(in the rows, 128 means zero)
Here are made-up elements, facts about them, and rows of numbers that follow some of those facts. Name the element behind each unnamed row.

Named rows:
[110 133 147  84 162 124 156 100  97 119 108 122 143 104 151 158 134 112
 120  86 109 111 134 123 141 167 125 176 172 106 120 100 146 125]: ruvom
[131 136 109 130 139 129 136 135 131 139 122 116 114 114 116 155  76 106
 142 131 142 129  98 132 140 137 140 133 153 144 157 145 109 134]: grede
[ 92 123 158  91 143 135 147 153 129 171 132 131 162 133 134  93 116 147
 134 149 133 140 108 102 125 156 126 159 155 100 166  97 121 145]: klelil
[136 129  96 158 126 133  99 104 125 119 120 119 117  94 100 189  86 131
 134 146 107 127 101 138 124 124 140 100 136 162 114 115 109 142]: folis
[ 90 131 156  83 141 132 150 119 119 157 122 141 167 113 128  83 120 119
 132 144 130 131 115 103 134 170 114 144 143 137 157 104 117 141]: sitruk
[ 87 139 165  73 144 145 136 106 110 155 119 149 178  99 136 103 103 111
 135 140 131 131 112 118 136 162 114 144 161 121 170 108 121 143]: dekazor
[152 109  91 157  96 136 128 133 149 122 170 109  88 161  74 157 111 141
 113 132 133 110 124 157 105 113 103 104 133 148 106 136 129 117]: klasakom
[137 136 151 177 116 119 108 132 131  96  88 135 130 122 120 139 161 167
 132 150 112 134 122 132 123  99 138 108  84 174 102 129 133 121]: brotuzes
[150 135  80 144 114 145  73  70 127  98 136 143 132  86 114 172  93 113
 146 134 111 138 121 145 133 119 137  84 124 144 121 120 100 143]: skubizo
[141 141 148 134 110 133 128 112 124 104 124 126 148  83 118 132 170 158
 124 147 123 128 123 129 117 130 117 107 119 229  40  96  95 124]: brifla
[131 131 156 153 133 110 146 176 131 139 108 133 122 138 144 111 151 144
 128 136 145 137 130 125 128 107 148 135 104 143 141 169 139 111]: bizel
[122 135  93  96 121 141 122 127 155 151 128 112 129 159 111  63  92  89
 162 141 136 114  96 105 137 153 112 125 147 118 162 156 113 149]: foplar
[138 134 143 129 113 143 111  86 116  82 110 128 152  89 135 137 140 148
 122 156 115 164 115 124 132 124 132 128 116 161  81  65 100 133]: trutrezik
[141 141 122 100 136 136 115 121 101 135 118 149 144 122 180 151 153  89
 129  57 106 108 153 143 137 130 137 137 143  71 155 175 158 123]: savem
[138 117 147 109  98 146 113  53 105  85 158 156 151  94 141 156 132 120
  96 120 139 146 156 165 129 114 100 117 118 147 119  83 111 114]: budrar
[160 155  94 143  87 144 115 107 146 109 130 106 119 118  93 132 138 118
 148 134 106  98  97 138 127 123 105  84 133 233  55 149  87 129]: kula
[147  97 124 179 117 110 123 126 138  84 125 132  88 189 127 100 164 163
 104 143 147 153 154 136 117  78 124 109  56 101 122 120 146 108]: trukal
[141 151 134  90 133 141 152 152 132 162 161 141 136 100 158 144 176 105
 121  66 117 121 167 132 120 145 127 147 165  97  90 122 145 121]: kegu

There are 2 kinds of fact about the elements: ρ, ε.
ρ: uses; ε: is of sort
suplel (ρ batru) (ε e)
gigrakil (ρ mives skekil) (ε a)
fafa (ρ flebri skekil) (ε c)
sitruk (ρ visti plaflifel trukam) (ε a)
magrema (ρ kofitrom) (ε e)
vulara (ρ trudre vaste trozor) (ε c)
nofipar (ρ plaflifel klelil zeral) (ε b)
grozes (ρ stini) (ε e)
tuplur (ρ plifo) (ε d)
skigru (ρ flebri) (ε c)
tedroza (ρ tiskil brotuzes vezaga) (ε d)
fladrim (ρ tustir skekil metul) (ε e)
vunal (ρ bogru) (ε b)
mepal (ρ tuplur klekofi) (ε c)
plaflifel (ρ skekil) (ε d)
flomasum (ρ pofirik vedu mufena bizel) (ε d)
maplal (ρ drepokin plaflifel) (ε c)
gromum (ρ groloklos) (ε e)
stuzul (ρ nutrum) (ε e)
vedu (ε e)
skubizo (ρ zuzezer) (ε d)
dekazor (ρ grozes nutrum skekil savem) (ε a)
driran (ρ bizel skekil) (ε b)
makas (ρ plaflifel rodusu) (ε b)
studripla (ρ skigru) (ε a)
pepivek (ρ studripla) (ε a)
riplor (ρ puplos groloklos skekil) (ε d)
tustir (ρ dofabru zuzezer skigru) (ε d)
fleruklok (ρ trukal) (ε b)
flutisek (ρ druplo) (ε b)
leklu (ρ luredran) (ε b)
brakluvur (ρ gagun) (ε e)
klimem (ρ lumol driran) (ε e)
gogro (ρ riner plifo nusar) (ε a)
klelil (ρ drepokin skekil) (ε a)
stofar (ρ plifo skekil) (ε a)
kofitrom (ρ mives) (ε a)
brofur (ε e)
gagun (ρ pofirik skekil) (ε c)
zegru (ρ steker) (ε c)
siplok (ρ mives) (ε a)
sipi (ρ gagun vulara) (ε e)
mazem (ρ rodusu) (ε c)
zeplenis (ρ brofur) (ε a)
mitra (ρ nutrum) (ε a)
skugru (ε a)
kluskobuk (ρ metul) (ε a)
grede (ρ restu) (ε b)
vudrun (ρ pavevin) (ε e)
restu (ρ skekil) (ε d)
steker (ρ drami skekil skipi) (ε c)
brunel (ρ skekil) (ε b)
trabe (ρ mitra) (ε d)
ledrum (ρ flebri) (ε d)
nutrum (ρ skekil) (ε d)
pasek (ρ riner) (ε b)
tizer (ρ skekil) (ε c)
plifo (ρ pofirik klupak skekil) (ε e)
puplos (ρ zeral) (ε e)
tuple (ρ plaflifel flugrim) (ε b)
reso (ρ pofirik) (ε e)
mufena (ρ plifo brunel skekil) (ε d)
kula (ρ zeplenis flutisek) (ε d)
vozil (ρ puplos) (ε a)
distur (ρ skugru) (ε e)
brudru (ρ batru) (ε d)
kegu (ε e)
fodul (ρ rudo klasakom rebo tizer) (ε c)
flugrim (ρ sodron) (ε a)
ruvom (ρ zegru skekil) (ε e)
tikler (ε c)
bogru (ρ skigru zigran) (ε e)
nusar (ε c)
zigran (ε d)
skezan (ρ stini flebri skekil) (ε c)
drami (ε e)
fliton (ρ pofirik mives) (ε a)
vukel (ρ batru vedu) (ε d)
rebo (ρ tikler flutisek) (ε b)
brotuzes (ρ plifo tikler stoplon mives) (ε d)
klekofi (ρ luredran) (ε c)
drepokin (ρ tiskil flebri) (ε a)
dera (ρ rodusu) (ε a)
klezu (ρ mives) (ε c)
zeklas (ρ trukal brotuzes) (ε a)
metul (ρ skekil) (ε a)
stukol (ε d)
skiflan (ρ nutrum) (ε b)
breskople (ρ skipi) (ε a)
savem (ρ zuzezer drami) (ε e)
tiskil (ρ skipi) (ε b)
klasakom (ε c)
flediflun (ρ brotuzes flebri) (ε c)
nugan (ρ pavevin) (ε e)
riner (ρ zuzezer skekil) (ε b)
logen (ρ stukol nutrum mazem) (ε a)
sisodrir (ρ skipi) (ε a)
trudre (ρ gagun stabivon skekil) (ε b)
trutrezik (ρ tustir flugrim) (ε d)
skinak (ρ stini zuzezer skekil) (ε d)
skadrel (ρ maplal) (ε d)
pofirik (ε d)
grakin (ρ plustek kegu) (ε a)
broklel (ρ kofitrom zegru) (ε d)
trukam (ρ vedu luredran) (ε a)
mifil (ρ trukal restu) (ε d)
vezaga (ρ klupak) (ε a)
dofabru (ρ mives) (ε a)
foplar (ρ studripla vukel gagruk) (ε a)
grido (ε b)
lumol (ε b)
trononal (ρ rodusu skiflan drami) (ε c)
degro (ρ restu rodusu) (ε a)
skekil (ε c)
guplus (ρ stini replo) (ε b)
grubis (ρ tiskil flebri trozor) (ε a)
flebri (ε d)
rodusu (ρ zuzezer) (ε b)
trozor (ρ mives) (ε d)
balen (ρ steker tikler) (ε a)
pavevin (ρ drami) (ε b)
stabivon (ρ trukal steker) (ε a)
trukal (ρ pofirik flebri) (ε c)
plasim (ρ flebri) (ε c)
broke (ρ degro skekil gastu) (ε c)
nostek (ρ puplos flebri) (ε a)
flafle (ρ gromum) (ε c)
fotro (ρ dofabru) (ε b)
zuzezer (ε c)
rudo (ρ flebri skekil) (ε e)
gagruk (ρ pivi brofur siplok) (ε a)
pivi (ρ skekil) (ε b)
folis (ρ stukol skekil) (ε d)
replo (ε e)
stoplon (ε a)
pitabrel (ρ pofirik grido) (ε e)
brifla (ρ brofur) (ε d)
batru (ρ flebri klupak) (ε d)
druplo (ε a)
skipi (ρ skekil) (ε a)
zeklali (ρ druplo) (ε d)
dozam (ρ pivi) (ε c)
klupak (ρ groloklos flebri zuzezer skekil) (ε e)
stini (ρ skekil) (ε e)
monar (ρ tikler skekil) (ε c)
vunon (ρ brotuzes) (ε c)
plogrifis (ρ skenetor pavevin) (ε b)
skufabel (ρ drami) (ε c)
mives (ρ skekil) (ε d)
niva (ρ siplok) (ε d)
zamil (ρ vaste mives) (ε d)
gastu (ε e)
velogren (ρ skekil) (ε d)
zuskom (ρ trukam) (ε a)
ruflor (ρ trukal mives) (ε e)
luredran (ρ skekil) (ε d)
sodron (ρ trukal zeral skipi) (ε e)
groloklos (ρ pofirik) (ε a)
vaste (ρ trukal) (ε c)
rotre (ρ folis degro tizer) (ε e)
visti (ρ stoplon skekil) (ε c)
pladagrus (ρ gastu) (ε b)
nudrel (ρ steker) (ε e)
bizel (ρ trozor) (ε b)
mupo (ρ flutisek) (ε c)
plustek (ρ drami skugru) (ε d)
zeral (ρ skigru vaste) (ε d)
skenetor (ε e)
budrar (ρ zuzezer skugru) (ε c)

Name these rows:
No name comes twice in this set of rows, the named rows included.
[107 134 130 134 157 105 124 174 145 173 122 158 117 160 134  41 142 113
 146 148 155 143 157 112 128 109 136  99  83  88 160 161 150 132] : groloklos
[140 129 175 112  82 166 121  88 125  89 154 163 150  88 125 169 147 119
 100 130 129 145 157 156 120  95 103 127 129 147 115  87 129 112] : skufabel
[146 150 145  96 141 147 147 188 140 183 187 151 138  87 158 168 167 119
 119  65 106 123 175 133 109 131 141 139 181  56 106 119 164 122] : drami
[152 138 148 125  95 140 125 119 135 108 141 126 155  88 115 121 183 153
 131 139 111 121 128 138 119 129 102 105 119 245  26 100  84 110] : zeklali
[116 144 149  88 146 138 153 121 113 126 123 122 144  99 154 156 147 102
 119  82 116 120 144 125 138 153 125 167 176 105 121 103 150 127] : nudrel
[162 155 149 145  87 158  85 107 116 107 107 176 159  84 150 162 164 124
 139 132 110 135 131 143 131  75 139  94 103 146 126 140 130 122] : plustek
[155  97 114 166 121 123 101 135 114 146 174 163 115 153 138 168 151 168
 102 131 139 136 173 167  95  75 129  87  95 103 145 147 147 116] : zuzezer
[136 152  92 106 113 159 112 202 166 224 192 156 142 122 122 104 117  86
 158 116 138 120 138 124 106 121 132  95 169  70 169 170 138 144] : skugru
[140 108 162 153 104 131 159 163 146 138 177 124 107 132  91 148 167 183
  84 147 144 127 152 154  93 109 107 122 124 171  78  95 133 108] : tikler
[155 109 144 142  69 123 129 112 125  92 132 133 116 165 115 108 179 142
 103 121 122  95 138 163 121 108  79  99  89 207  82 167 118  96] : mupo
[159 114 102 182 125 119 103 199 146 137 135 116 108 179 144 134 171 213
 138 150 129 150 130 123 101  87 167  96  87  97 101 121 131 125] : flebri
[147 131 105 128 137 112 156 191 128 170 138 122 113 173 147 116 189 142
 123  69 110  76 158 138 115 132 122 124 137 127  92 178 157 107] : brofur
[113 158 173  68  98 160 131 138 135 169 146 173 172  96 150  82 142  85
 142 129 130 132 130 120 133 132 112 138 156 116 154 120 122 127] : grakin

Now the same elements, written a new way:
Named rows:
[119 134 133 145 125 131  41 150 139 154 126  86  98 139 148 140 130 112
 107 187 118 137 108 113 114 103 115 141  74 159 199 130 102 173 114 117
 133 129 122 129 107 146  72 163 103 119 189 129 137]: skubizo
[135  98 144 148 148 112  75 162  99 144 176 108 113 131 127 138 124 111
  84 228 107 105 119 123 111 116 139 124 130 125 160 132 112 167 106 130
 137 106  82 150  91 142  87 139 124 134 170 137 138]: lumol
[147  63 127 165 142 120  62 176 127 134 143  91 108 161 146 136 128  93
  65 217 112 141 110 130  95 138 110 127 111 166 165 174 129 183 126 123
 132  93 104 162  77 175  86 148 106  95 175 117 143]: vedu
[145  86 144 157 108 124  57 129 135 160 129 119 120 158 109 136  95  98
  95 219 123 100  96 153 134 137 155 161 111 164 161 153 139 178 147 147
 134 107 126 142 101 135  63 110  94 122 176 132 150]: visti
[180 121 135 192 121 128  63 142 122 171 139 114  86 137 129 145 124 145
 119 220 108 140 100 177 133 136 142 124 116 186 131 146 127 183 113 126
 122 117 133 147  95 150  94 141 128 134 178  99 154]: gigrakil
[175 110 142 187 130 123  66 143 108 171 129 125  80 124 134 133 133 144
 125 231 102 155 110 163 129 132 132 119 116 183 131 154 125 161 116 113
 136 144 126 137  91 166 111 152 139 129 195 100 156]: kofitrom
[154  65 120 171 138 119  56 170 130 136 132  88  98 146 148 133 121  98
  77 217 104 135 112 131  99 143 112 137 106 175 171 173 120 180 128 125
 133 100 107 168  83 183 100 141 109 102 174 118 148]: magrema
[114 135 133 143 139 125  47 157 126 147 138  72  86 135 126 157 117 106
  95 171 111 118 117 120 130 110 123 142  91 175 189 133 119 172 128 117
 163 129 123 129 100 168  81 144 110 121 194 109 151]: mifil
[140  98 141 152 147 114  73 154  99 147 164 102 101 121 128 129 116 114
  93 229  96  99 120 124 115 121 139 135 123 134 162 129 105 161 106 133
 140 109  84 157  97 151 102 132 131 138 169 135 142]: bizel
[136  75 142 147  98 120  59 120 124 160 113 124 120 150 120 113 107 114
  96 226 105 111 111 126 113 126 148 156 110 167 183 153 133 172 139 143
 151 133 121 147  99 151  74 119  91 119 198 149 140]: trononal
[135 105 123 176 109 142  77 123 113 167 126  94 101 131 140 115 141 173
  88 211  76 141 116 152 114 128 162 133 126 198 131 134 139 173 117 125
 143 109 113 167  91 171 101 137 124 117 191 112 153]: mitra
[150 115 124 177 116 130  67 135 116 171 149 103 102 139 134 143 137 156
 100 217 102 146 120 156 117 122 150 118 126 184 145 141 140 181 116 119
 137 119 116 151  83 163  87 140 119 120 195 105 146]: kluskobuk
[142  67 149 149 100 109  68 125 123 152 113 129 119 155 114 114 107 115
  89 223 106 111 109 125 120 125 146 140 114 168 184 161 132 179 136 146
 155 136 132 146  97 148  73 124  84 130 200 148 136]: skufabel
[116 134 141 152 131 133  54 154 136 143 127  70  92 148 128 142 121 110
  88 168 115 117 100 132 138 118 127 142  85 170 167 129 110 180 123 128
 138 105 130 134 108 145  77 150 105 127 174 113 149]: riplor
[110 121 141 147 136 127  61 156 129 143 126  74  92 139 135 138 129 110
  87 173 111 122 112 118 133 112 130 133  84 170 174 137 113 162 126 118
 154 124 123 131 103 160  87 153 106 123 188 114 149]: tedroza
[144 114 118 177 117 131  66 134 122 174 154 102 103 132 145 148 137 154
 105 221 106 148 123 155 115 120 155 120 122 181 150 141 137 172 118 115
 135 124 104 149  81 169  88 137 116 114 198 101 147]: studripla
[156 111 137 164 140 119  66 157 114 146 169  98 105 133 119 150 103 113
  93 214 106  84 101 145 124 133 148 145 120 137 156 122 104 183 101 150
 114  79  98 165 106 127  87 123 122 152 145 133 144]: pivi
[133  96 141 150 147 117  74 161 100 143 172 104 111 125 130 138 120 115
  85 225 101 100 121 124 112 119 146 135 129 133 160 131 115 159 106 128
 138 104  77 156  93 150  93 134 127 134 170 137 146]: flutisek

Rows to name:
No name comes twice in this set of rows, the named rows included.
[165  75 117 180 133 122  54 171 140 134 138  84  99 156 140 148 110  98
  76 206 109 123  99 143 106 151 118 141 103 178 170 166 118 196 124 139
 118  78 120 172  87 167  91 132 100 113 157 116 148] : ruvom
[108 137 155 136 136 129  55 152 118 148 130  75  90 164 117 123 129  94
  76 180 109 131 113 121 127 108  98 126 106 159 161 126 116 193 127 117
 161 113 131 124  97 153  67 166 128 109 190 110 131] : pofirik
[140  83 139 146 102 120  48 122 133 169 124 128 123 153 126 124 108 103
 108 238 119 120 109 128 112 121 140 154 106 155 190 153 132 173 138 136
 139 133 115 138  96 145  61 123  90 109 199 146 135] : budrar
[153  74 145 157 101  99  66 132 125 146 123 124 114 157  99 141  90 115
  88 205 109  94 103 137 132 135 154 141 116 178 189 163 133 195 135 160
 153 127 150 148 100 141  74 108  72 152 193 144 146] : steker
[151 108 138 159 143 118  67 154 110 146 168  98 103 132 119 143 108 114
  90 217 101  86 107 139 122 130 144 141 123 135 157 123 104 180 103 144
 122  86  96 164 103 133  90 125 126 148 150 135 142] : driran
[144 100 149 149 106 125  47 117 125 165 123 111 109 172  93 118  91  85
  93 222 110 100 100 154 130 138 131 162 125 164 155 142 136 202 150 152
 149 101 134 142 100 141  58 110 113 111 177 128 136] : gagun
[148  66 112 171 137 123  55 169 134 140 141  83 101 146 156 141 123  97
  76 218 110 133 116 130  97 139 118 138 101 172 177 169 123 174 130 122
 131  97  98 168  78 185  96 136 104  96 175 115 147] : bogru
[148 116 122 147 130 125  41 141 119 164 162 114 112 120 151 135 120 123
 120 245  98 111 121 110  84 106 125 152 107 126 205 117  94 171  91 132
 115 116  78 163 102 140  86 134 122 128 173 159 123] : rodusu
[166 122 139 177 126 126  60 132 105 176 133 113  83 141 121 121 132 136
 112 231  94 152 118 160 124 127 120 117 132 184 131 141 128 188 119 119
 147 130 129 142  86 168  97 146 149 116 197  96 140] : fliton
[154 122 117 176 121 121  59 137 113 174 159 101  93 133 128 159 125 146
 105 217 100 141 130 155 118 121 144 118 132 189 158 143 142 186 122 118
 155 132 118 147  77 179  88 128 122 122 204  98 146] : zeklas
[146  65 118 168 136 121  60 165 132 137 132  82 100 150 152 131 121  98
  72 216 103 133 115 130  97 142 117 132 105 175 170 168 120 180 129 126
 135  96 102 170  79 184  97 138 107 101 173 115 143] : suplel
[142 110 123 177 112 136  72 129 115 168 139  98 103 134 138 129 142 165
  95 215  88 145 119 155 113 123 156 127 128 190 139 137 140 178 115 122
 141 116 114 158  87 167  93 140 122 118 193 110 148] : logen
[172  74 121 173 150 111  45 175 122 141 133  93  78 137 139 146 107  84
  97 223 107 132 115 135 108 147  97 136 103 181 177 177 116 177 132 123
 146 117 117 157  82 193 112 136 121 108 178 109 153] : ruflor
[150  71 119 164 134 123  52 161 130 139 132  81  97 154 145 126 121  94
  72 217  98 135 115 129  93 141 103 136 111 174 172 164 120 192 129 129
 139  95 109 171  81 184  94 139 114  95 174 118 140] : gromum
[142  85 143 156 108 123  55 128 131 161 127 119 118 156 112 132  96  99
  96 218 122 102 100 150 130 138 155 160 109 164 165 153 139 173 145 145
 137 110 123 142 100 139  64 112  94 118 182 133 151] : broke

